Below is a small trained network, with its code and all its weights. Each question gives an input and a class and asks what happens when units are switched off, that is, made to give their printed mean instead of their output.

import numpy as np


def w(rows, s, z=0):
    codes = np.array(rows[::2]) - 128.0
    scale = np.full(codes.shape[1], s)
    scale[-1] = z or s
    return codes * scale


def f(y):
    return np.maximum(y, 0)


def log_softmax(a):
    a = a - a.max(-1, keepdims=True)
    return a - np.log(np.exp(a).sum(-1, keepdims=True))


def net(x, mask):
    res = np.array(x, float).reshape(1, 4) / 4 @ E
    y = f(res @ A[0][:, :-1].T + A[0][:, -1])
    res = res + np.where(mask, y, B[0][:, -1]) @ B[0][:, :-1]
    return log_softmax(res[-1] @ U[:, :-1].T + U[:, -1])


A, B = {}, {}
E = w([
[133,69,147,123,72,136,112,105,108],'x0',
[16,179,122,174,144,122,96,124,17],'x1',
[180,209,38,46,33,18,191,125,97],'x2',
[107,155,169,145,36,189,136,247,163],'x3',
],0.011)
A[0] = w([
[215,8,152,123,73,142,99,149,189,110],'neuron 1',
[126,150,160,138,94,189,99,249,118,23],'neuron 2',
[221,83,175,50,157,158,189,150,188,1],'neuron 3',
[152,103,120,104,237,99,96,30,89,20],'neuron 4',
[146,32,204,254,221,170,80,173,134,28],'neuron 5',
[64,158,172,161,73,147,60,108,39,57],'neuron 6',
],0.008)
B[0] = w([
[123,152,151,136,184,175,108,164,82,202],'neuron 1',
[103,66,160,11,70,167,43,119,184,183],'neuron 2',
[123,209,43,96,172,142,131,185,123,176],'neuron 3',
[97,171,138,82,38,129,27,123,245,201],'neuron 4',
[109,145,89,145,57,34,183,207,62,246],'neuron 5',
[190,198,61,150,231,134,90,143,144,201],'neuron 6',
],0.011,0.013)
U = w([
[124,134,134,87,72,145,84,139,181,80],'0',
[151,150,87,110,70,48,212,157,63,59],'1',
[139,184,87,125,246,157,121,149,105,66],'2',
[134,132,142,131,155,125,148,134,129,249],'3',
[147,95,175,176,169,128,189,103,136,208],'4',
],0.012,0.02)

Each question gives the input, the list of numbers given to net, and the class t.
The units are the neurons (one row each of A and B). Each row of codes is followed by its name. A weight is (code - 128) times the scale printed after its matrix; where a second scale follows, it is the last column's (A, B and U).
mask holds one flag per neuron, in row order. A switched-off neuron (its flag False) gives its mean, the last column of its row in B, instead of its output. The means were averaged over made-up inputs and are rounded, as every weight is.
A unit's drop is (log p(t) with every unit on - log p(t) with that unit switched off) / (log p(t) with every unit on - log p(t) with every unit switched off).
The circuit of an input: a set's keep is (log p(t) with only the set's units on - log p(t) with every unit switched off) / (log p(t) with every unit on - log p(t) with every unit switched off). Starting from all 6 units, units are removed one at a time, each time the one whose removal leaves the highest keep (on an exact tie, the one counted first), for as long as the keep stays at least 0.8.
units of the circuit, in order: the units of the circuit, biggest drop first
most important unit: the unit with the biggest drop
k most important neurons: the k neurons with the biggest drops, biggest first
drop when u is switched off: that unit's drop, to one decimal
input [0,7,4,5], class 2: 3 most important neurons => [neuron 6; neuron 5; neuron 4]
input [-5,-4,-5,-8], class 0: most important unit => neuron 4
input [1,-6,7,-7], class 0: 2 most important neurons => [neuron 5; neuron 4]
input [4,-5,4,-2], class 2: units of the circuit, in order => [neuron 5; neuron 1; neuron 3]
input [-2,-6,0,4], class 2: 3 most important neurons => [neuron 3; neuron 1; neuron 4]
input [4,-8,2,5], class 2: units of the circuit, in order => [neuron 1; neuron 3]
input [0,-3,-3,-1], class 4: units of the circuit, in order => [neuron 6; neuron 4]
input [7,-3,3,5], class 3: units of the circuit, in order => [neuron 4; neuron 5]
input [-8,2,-6,-4], class 3: 2 most important neurons => [neuron 4; neuron 3]
input [-6,8,3,7], class 2: 3 most important neurons => [neuron 6; neuron 4; neuron 5]
input [-8,4,8,8], class 0: 2 most important neurons => [neuron 5; neuron 2]
input [8,-8,-6,-5], class 2: 2 most important neurons => [neuron 1; neuron 3]
input [-3,-6,-3,-7], class 0: 2 most important neurons => [neuron 4; neuron 6]
input [-5,8,5,-5], class 2: units of the circuit, in order => [neuron 5]
input [-4,-5,3,-6], class 0: 3 most important neurons => [neuron 4; neuron 5; neuron 6]
input [-1,-1,1,0], class 4: 2 most important neurons => [neuron 5; neuron 4]
input [3,-4,-1,-3], class 2: drop when neuron 5 is switched off => 0.4
input [-2,-3,-6,-4], class 1: drop when neuron 2 is switched off => 0.1
input [-2,-1,-6,-1], class 1: drop when neuron 5 is switched off => 0.8
input [-8,-8,-5,1], class 2: units of the circuit, in order => [neuron 3]
